In the rows, zero is written as 128.
Each row of numbers stands for one thing and depends on some of the facts below. Use the named rows to name the rest.

Facts:
klefer Λ:b η:e κ:brebrepun θ:279
dregru Λ:a η:g κ:brebrepun θ:765
fisu κ:movos
lala Λ:b η:f κ:popla θ:765
dofenuk Λ:b η:d κ:druzes θ:279
studro Λ:c η:i κ:fitunos θ:279
keplim Λ:b η:f κ:regir θ:765
dastek Λ:b η:e κ:gomak θ:765
sugrus π:trapa bebiple stotral κ:didadel
fakas Λ:a η:f κ:dribranel θ:765
druzes κ:plomek
brune Λ:a η:j κ:popla θ:765
sopim Λ:b η:d κ:gomak θ:765
siro Λ:a η:e κ:drestugruk θ:765
flestun Λ:c η:d κ:drestugruk θ:279
gresis Λ:a η:g κ:druzes θ:279
trival Λ:c π:dribas bruklel brale η:d κ:druzes θ:765
trolas Λ:a η:d κ:gomak θ:765
laflus κ:movos
rava Λ:a η:h κ:plomek θ:279
klapam Λ:b π:suma sistum nidel η:d κ:laflus θ:279
stotral Λ:b η:f κ:gomak θ:765
fopimek Λ:b η:f κ:regir θ:279
lekun Λ:a π:pliduplum η:d κ:druzes θ:279
gobre Λ:a π:tepe masteflel fitunos gresis flugur η:h κ:brebrepun θ:765
grigre Λ:c η:g κ:mubrek θ:279
nunim Λ:c η:f κ:popla θ:765
pirul Λ:a η:j κ:mubrek θ:279
drasteplun Λ:a π:stumok suma putim kobrotrik η:h κ:vastal θ:279
bramus Λ:a η:f κ:stisuk θ:765
zadusol Λ:b η:f κ:brebrepun θ:765
sistum Λ:c η:i κ:gakim θ:765
stomir Λ:b π:stutran gafos drekon η:d κ:vastal θ:279
skuditrer Λ:b η:f κ:stisuk θ:765
podim Λ:b π:gevo vastal grigre η:i κ:fisu θ:765
neflal Λ:a π:zilek drome suma druni sopim laflus drestugruk η:i κ:fogel θ:279
plininu Λ:a η:i κ:kaska θ:765
dunil Λ:a η:d κ:gomak θ:765
kubu Λ:b η:d κ:dribranel θ:765
storom Λ:c π:dratro fopimek gezam dritruske η:j κ:movos θ:279
stenir Λ:c η:e κ:brebrepun θ:279
vozem Λ:a π:tepe sanol stutran η:d κ:drestugruk θ:765
sanol Λ:b η:d κ:tulom θ:765
maflistik Λ:b η:j κ:mubrek θ:279
nagok Λ:a π:vabe pliduplum skonam studro zuflen η:d κ:movos θ:765
digor π:vabe florotin movos drestugruk κ:gezam
bravovak Λ:a η:e κ:fogel θ:279
naba Λ:a π:vabe sanol fisu η:f κ:drestugruk θ:765
drupen Λ:b η:f κ:popla θ:765
druni Λ:c η:j κ:gomak θ:765
bebiple Λ:b η:h κ:tofe θ:279
florotin Λ:b η:d κ:poklok θ:765
stedu Λ:a η:e κ:fitunos θ:279
vastal κ:dribranel
brepla Λ:a η:f κ:vastal θ:765
sabik Λ:b η:f κ:sugrus θ:765
grotrim Λ:a η:f κ:regir θ:765
flugur Λ:a η:g κ:regir θ:279
trana Λ:b π:flutar stutran kubu flestun η:f κ:tulom θ:765
tegra Λ:a π:dofenuk druzes klubran grotrim sanol η:h κ:didadel θ:765
tavitrus Λ:a η:f κ:popla θ:765
gatrem Λ:c η:f κ:popla θ:279
stumok Λ:b η:e κ:plomek θ:279
pligun Λ:c π:druni dregru gakim η:i κ:kaska θ:279
flutar Λ:a η:d κ:mubrek θ:279
brebrepun π:tozen gakim κ:plomek
favin Λ:c η:h κ:regir θ:765
fogel π:rosel zuflen zadusol flugur κ:movos
kiser Λ:a η:j κ:gezam θ:765
zuflen Λ:c η:d κ:fisu θ:279
plala Λ:b π:grotrim sabik η:g κ:fisu θ:765
miziskul Λ:c η:g κ:poklok θ:765
gevo Λ:c η:d κ:brebrepun θ:765
kobrotrik Λ:a η:h κ:dribranel θ:765
lodul Λ:a η:d κ:druzes θ:279
dratro Λ:b η:j κ:fisu θ:279
kadri Λ:a η:e κ:tofe θ:279
dritruske Λ:a η:d κ:vastal θ:765
vonu Λ:a π:fitunos stutran stotral lala plininu η:i κ:fogel θ:765
bobrun Λ:a η:i κ:stisuk θ:279
nidel Λ:a η:f κ:druzes θ:279
regir π:rava pligil grotrim κ:davir
nuber Λ:c η:g κ:stisuk θ:765
zegistar Λ:c η:h κ:tulom θ:279
drestugruk κ:dribranel
stisuk κ:didadel
drekon Λ:c η:f κ:dribranel θ:765
vafu Λ:a π:brune η:i κ:laflus θ:279
drome Λ:b η:f κ:tofe θ:765
mubrek π:vabe mafer florotin skonam kastu kadri stotral lala plininu nidel
troketrom Λ:b η:f κ:tofe θ:765
pliduplum Λ:a η:f κ:regir θ:765
poklok κ:gezam
stutran Λ:a η:d κ:fisu θ:279
mafer Λ:a η:d κ:dribranel θ:765
flifar Λ:b η:j κ:gezam θ:765
bruklel Λ:a η:h κ:didadel θ:765
trizu Λ:a η:f κ:sugrus θ:279
peplom Λ:c η:i κ:dribranel θ:765
klubran Λ:a η:i κ:kaska θ:765
dabi Λ:c η:d κ:druzes θ:279
dribas Λ:c η:e κ:davir θ:279
bridren Λ:c η:h κ:tulom θ:279
dradres Λ:a π:fisu brune stetru η:d κ:didadel θ:765
pligil Λ:a η:j κ:fogel θ:279
kaska κ:didadel
giplo Λ:a π:nunim druni η:d κ:gezam θ:279
roplum Λ:a η:h κ:laflus θ:765
vunugrus Λ:a η:i κ:fogel θ:279
gafos Λ:b η:i κ:stisuk θ:279
fitunos κ:plomek
kastu Λ:b η:d κ:movos θ:765
rosel Λ:b η:i κ:gakim θ:279
klunon Λ:b π:sabik η:g κ:poklok θ:765
trapa Λ:a η:j κ:mubrek θ:279
tofe κ:didadel
zisis Λ:a η:h κ:poklok θ:765
stetru Λ:a η:d κ:gomak θ:765
skonam Λ:c η:e κ:davir θ:279
vogustam Λ:b η:d κ:fitunos θ:279
tozen Λ:b η:f κ:popla θ:765
tulom π:davir kubu κ:davir
rovim Λ:c π:putim troketrom dritruske η:f κ:popla θ:765
popla κ:mubrek
plefek Λ:b η:e κ:davir θ:765
drakam Λ:a π:bruklel vogustam η:e κ:drestugruk θ:765
suma Λ:c η:d κ:drestugruk θ:279
kape Λ:a π:fakas bravovak bruklel plininu η:f κ:didadel θ:765
tepe Λ:a η:h κ:tofe θ:279
geklor Λ:b η:i κ:fogel θ:279
toplok Λ:b π:miziskul kaska η:f κ:digor θ:279
gakim κ:davir
didadel π:masteflel kadri plininu drekon
kedaskis Λ:a π:davir geklor stisuk η:f κ:sugrus θ:279
nadripu Λ:a π:klubran dipa dunil nidel η:g κ:digor θ:279
masteflel Λ:a η:f κ:regir θ:279
dipa Λ:a η:f κ:movos θ:279
zilek Λ:a η:j κ:movos θ:279
gavun Λ:b π:vabe movos stenir bruklel plininu gezam η:d κ:sugrus θ:279
vabe Λ:a η:f κ:fogel θ:765
piplom Λ:a η:h κ:davir θ:279
brale Λ:a η:d κ:didadel θ:765
putim Λ:b η:f κ:drestugruk θ:279

Named rows:
gafos: [134 118 115 141 143 137 181 152  97 151 124 128  97 145 128 181  96  70
 123 110 128 141  82 153 170  82 184  70 137  89 134 107  87 142  71 105
 101 131 180  76 164 105 133 106  99  76 134 149 123]
bramus: [160 110 119  87 144 121 133 135 122 173 121 130  67 133 143 120 144  67
 120 107 152 146 104 185 177  85 172  98 133 115 136 108  87 122  70 107
  69 130 131  72 151 110 144 108 126  76 131 149 126]
studro: [135 111 118  86 141 159 146 168 106 152 122 129  82 112 129 148  93  87
 117 110 128 130  75 149 169  83 182  95 114  89 133 109  88 164  96 109
  68 134 171  88 152 130 131 106 104  79 139 152 131]
masteflel: [149 109 123  82 150 149 136 137 110 170 119 131  70 125 129 120  95  77
 111 109 132 128 106 181 167  86 206  94 114  96 137 109  88 129  80 113
  51 131 132  75 142 153 132 109 135  76 134 150 144]
drekon: [140 112 116  88 143 145 139 167 118 172 121 130  69 109 140 126  95  69
 123 106 129 166  72 146 171  84 161  94 128 101 133 128  99 144  80 105
  81 130 162  80 145 113 134 107 102  77 150 149 129]
gresis: [135 109 117  83 143 142 143 136 104 162 119 130  72 108 143 122  92  90
 109 111 139 125 116 186 168  88 217  98 112  93 159 109  87 132  99 127
  53 132 130  74 154 134 133 120 121  77 140 152 155]
sopim: [133 129 113 126 138 122 160 172  98 151 121 128  96 120 129 158  95  72
 139 112 129 164  73 140 175  87 162  72 128 111 134 116 101 154  86 104
  87 133 174  96 174 103 133 107  97  78 167 173 136]
pligil: [136 110 131  84 139 144 131 137 112 154 120 130  69 117 130 123  94  85
 110 107 132 127 107 176 168  98 215 101 113  95 148 108  89 138 107 129
  51 144 132  76 153 140 133 111 135  78 135 151 153]
kaska: [167 121 113  85 141 116 124 131 163 153 124 126 155 131 152 123 135  65
 103 161 164 197 122 165 170 102 158  71 191 120 133 109  90 123 112 106
  62 157 146  73 133 115 132 168  99  77 133 154 120]
regir: [155 116 113  83 138 117 122 133 172 164 125 126 139 119 166 118 102  66
 101 175 143 166 112 158 171 112 157  73 178 133 134 126 117 131 142 113
  59 144 154  76 132 146 131 152 102  77 168 150 125]
popla: [161 114 113  83 138 118 122 135 172 162 124 126 147 117 162 120 102  69
 103 171 143 174 113 159 171 114 157  69 178 133 132 122 114 135 136 109
  57 147 149  74 133 141 130 157 102  77 161 151 125]
tavitrus: [158 109 117  85 142 123 131 135 129 186 121 130  66 116 148 118 107  69
 116 108 133 134  94 176 172  87 177 109 119 123 134 124 103 123  73 107
  58 129 132  75 145 130 135 108 132  80 136 151 152]
digor: [159 112 112  85 137 115 121 135 176 160 125 127 142 118 165 120 105  68
 103 175 148 166 116 161 171 111 157  71 178 131 132 123 115 130 138 109
  61 144 156  75 133 144 131 152 101  77 165 152 125]
nagok: [137 112 117  83 138 120 127 136 129 154 123 129  69 117 139 123 107  79
 116 125 132 130  90 160 176 104 177 111 114 133 156 131 110 123  91 114
  52 133 131  91 173 131 136 109 117  78 151 154 183]
tozen: [135 114 114 132 139 124 162 180 107 152 119 130  78 110 131 127  94  70
 146 105 128 158  71 152 170  83 162  72 132 108 129 120 106 160  75 104
  97 128 171  86 149 106 133 108  99  79 167 161 126]
dradres: [136 117 115  85 141 120 130 134 122 153 137 130  73 139 131 133 157  66
 120 113 157 139  99 173 195  87 170 101 130 120 166 110  88 120  71 107
  60 136 133  75 182 103 153 110 110  75 132 151 138]
fopimek: [136 111 115 130 141 158 173 179  99 154 120 127  84 121 131 144  92  75
 128 106 130 130  73 153 170  83 190  69 119  90 131 108  88 157  88 107
  83 130 183  84 148 139 130 106 100  77 150 152 127]
stomir: [133 122 114 123 140 135 164 170  98 150 124 128  97 129 128 172  93  78
 117 113 128 128  73 141 172  85 185  72 115  92 134 110  92 144 103 113
  78 132 190 100 183 135 133 103 100  75 163 151 134]
skonam: [133 110 116  87 141 154 157 170 101 152 121 128  87 114 128 155  92  79
 117 109 130 136  79 146 169  88 184  84 115  94 136 107  85 150 101 108
  55 140 177  82 167 127 130 108 103  74 136 150 136]
favin: [135 123 115  97 141 128 134 175 122 152 122 130  65 102 140 134  94  69
 128 107 132 166  72 149 172  88 162  88 119 111 132 137  96 134 100 106
  66 132 169  83 164 114 134 106 101  75 160 150 143]
lodul: [135 111 118  82 141 128 146 136 105 153 120 130  85 111 133 123  93  99
 111 128 142 126 114 173 172  96 209  97 112 104 180 107  86 126  97 137
  52 131 144  76 177 140 134 112 103  78 139 152 174]

Which thing is each row?
No name comes twice in this set of rows, the named rows included.
[153 107 120  85 143 151 135 142 115 171 120 131  69 117 131 121  92  86
 112 107 130 125 105 179 169  85 207  98 113  99 137 109  93 136  86 116
  50 131 134  76 141 158 132 110 139  79 135 149 152] => dipa
[135 111 128  87 141 157 136 179 113 151 123 131  80 124 126 154  94  77
 119 106 127 139  71 139 170  90 180  87 121  91 134 118 100 160 105 108
  51 155 176  99 161 139 130 106 102  75 136 152 133] => stenir
[166 127 114  86 141 118 124 132 181 164 121 126 157  93 152 118  96  66
 103 180 132 209 112 147 168 119 157  70 144 125 132 120  88 128 114 116
  51 165 133  74 132 139 128 140 103  78 164 189 125] => vastal
[133 138 114 133 141 124 148 140 121 157 119 126  80  91 130 127  96  70
 124 138 123 177  69 139 171  84 159  83 112  94 132 115  89 146  72 108
  82 130 158 100 165 123 132 102 101  78 194 190 142] => podim
[155 109 138  83 137 124 126 143 139 161 120 132  66 119 128 121 128  76
 130 108 132 135  92 173 168  92 178 109 123 121 136 129 119 150  84 107
  53 147 132  86 142 120 134 107 143  84 136 162 157] => dregru
[139 111 124  87 157 125 156 135 106 150 123 131  73 141 127 133 125  69
 111 106 161 129 115 188 169  86 207  77 124  96 152 108  85 122  77 108
  51 135 135  72 163 125 135 109 118  73 130 150 127] => tepe
[132 119 113 151 145 138 189 169  98 149 125 127  92 140 128 176  97  68
 127 107 131 152  81 155 170  86 192  68 137  90 133 106  86 128  84 105
  80 130 187  73 170 114 133 105  98  74 136 151 124] => bebiple
[137 112 118 102 140 124 164 152 111 151 148 128  83 124 129 162 101  70
 133 114 132 129  94 179 173  82 171  87 127  89 135 103  86 142  72 105
  85 133 182  74 166 103 131 106 102  74 133 147 125] => pligun
[133 130 113  88 140 123 142 162 114 150 121 129  79  95 157 139  92  76
 128 137 133 148  73 143 190  88 163  99 115 109 139 126  89 137 101 106
  78 130 177  95 185 106 135 109  99  76 185 150 164] => trival
[150 108 116  86 153 147 150 137 106 174 120 131  73 106 146 120  91  88
 110 108 141 126 116 186 169  85 211  95 114 100 143 108  87 131  87 119
  52 130 137  74 147 147 132 112 121  78 136 148 154] => nidel

Now the same things, written a new way:
Some rows with their names:
bebiple: [181 111 185 149  85 147 162 174 151 129 148 116 119 133]
flutar: [104 103 161 145 145 144  98 103 130 113 149 173 100  88]
flestun: [194 119 153 184 154 167 141 133 107 143 151 123 151 147]
bravovak: [137 124 130 106 142 161  84  92 134 113 141 195 113  89]
dipa: [115 103 157 120 138 139 104  90 105 102 133 182 105 107]
stenir: [217 126 110 168 146 158 119 120 106 156 131 138 115 165]
brune: [ 50 154  80 108 104  95  87 109 146 125 112 122 119  92]
zisis: [ 50 142  94  76 102 101 112 105 145 107  99 102 123 109]
trival: [124 144  82 131 164 106 145 150 108 135 134  87 210 143]
mafer: [ 62 123  79  95 148  88  92 109 137 126 133 116 125  74]
sabik: [108 159 131 134 126  98 143 172 165 158 117  52 132 109]
brale: [ 42 136 116 107 134  76 112 144 179 144 155  93  97  64]
stetru: [ 44 138  99 108 147  86  98 106 143 126 120 106 118  76]
plefek: [124 165  78 137 146  94 125 148 132 155  88  91 155 131]
keplim: [117 146  96 124 147  97 131 140 132 132  95  70 161 134]
florotin: [138 138  96 126 158  85 118 154 126 145 122  68 151 114]
tozen: [122 162 112 119 141  88 130 147 126 134  91  68 151 143]
nuber: [129 172 106 116  85 117 182 175 164 162 117  39 142 154]
vastal: [168 138 160 157 118 166 144 120 100 135 132 164 120 147]
poklok: [167 130 153 155 122 164 142 124 109 135 138 164 120 155]
drestugruk: [187 127 153 135 113 156 136 129  95 130 152 160 111 151]

Rows to name:
No name comes twice in this set of rows, the named rows included.
[110 126 134 129 138 146  96  95 120 116 129 201  98 106] => stedu
[173 124 147 147 124 161 140 113  99 127 126 167 123 160] => plomek
[ 61 135 109  81  75  88 129 144 166 138 148  87  96  73] => bruklel
[108 125  88 131 143 103 147 141 144 132  87  72 173 136] => trana
[114 101 151  91 105 142 128 105 134  81 136 184  97 147] => drasteplun
[120 127 135 115 107 134  90 101 104  96 141 200  96 136] => zilek
[ 55 119  76  92 136  91 110 110 154 115 116 113 131  95] => naba
[117 155  83 131 114  94 117 154 142 138  98  84 161 145] => flifar
[178  86 166 160 147 135 159 189 164 135 169 120 117 135] => gavun
[126 154  97 123 166  79 123 156 124 136 111  69 150 131] => sopim
[109  98 142  92  90 153 139 104 134  99 121 182 105 140] => nadripu
[135 161  84 116 104 126 149 136 124 137  99  60 171 166] => favin
[ 48 133  87  84 108  99 107 100 127 107  94 117 130 121] => roplum
[133 173  88 111  95 122 165 138 122 151  94  61 164 162] => miziskul

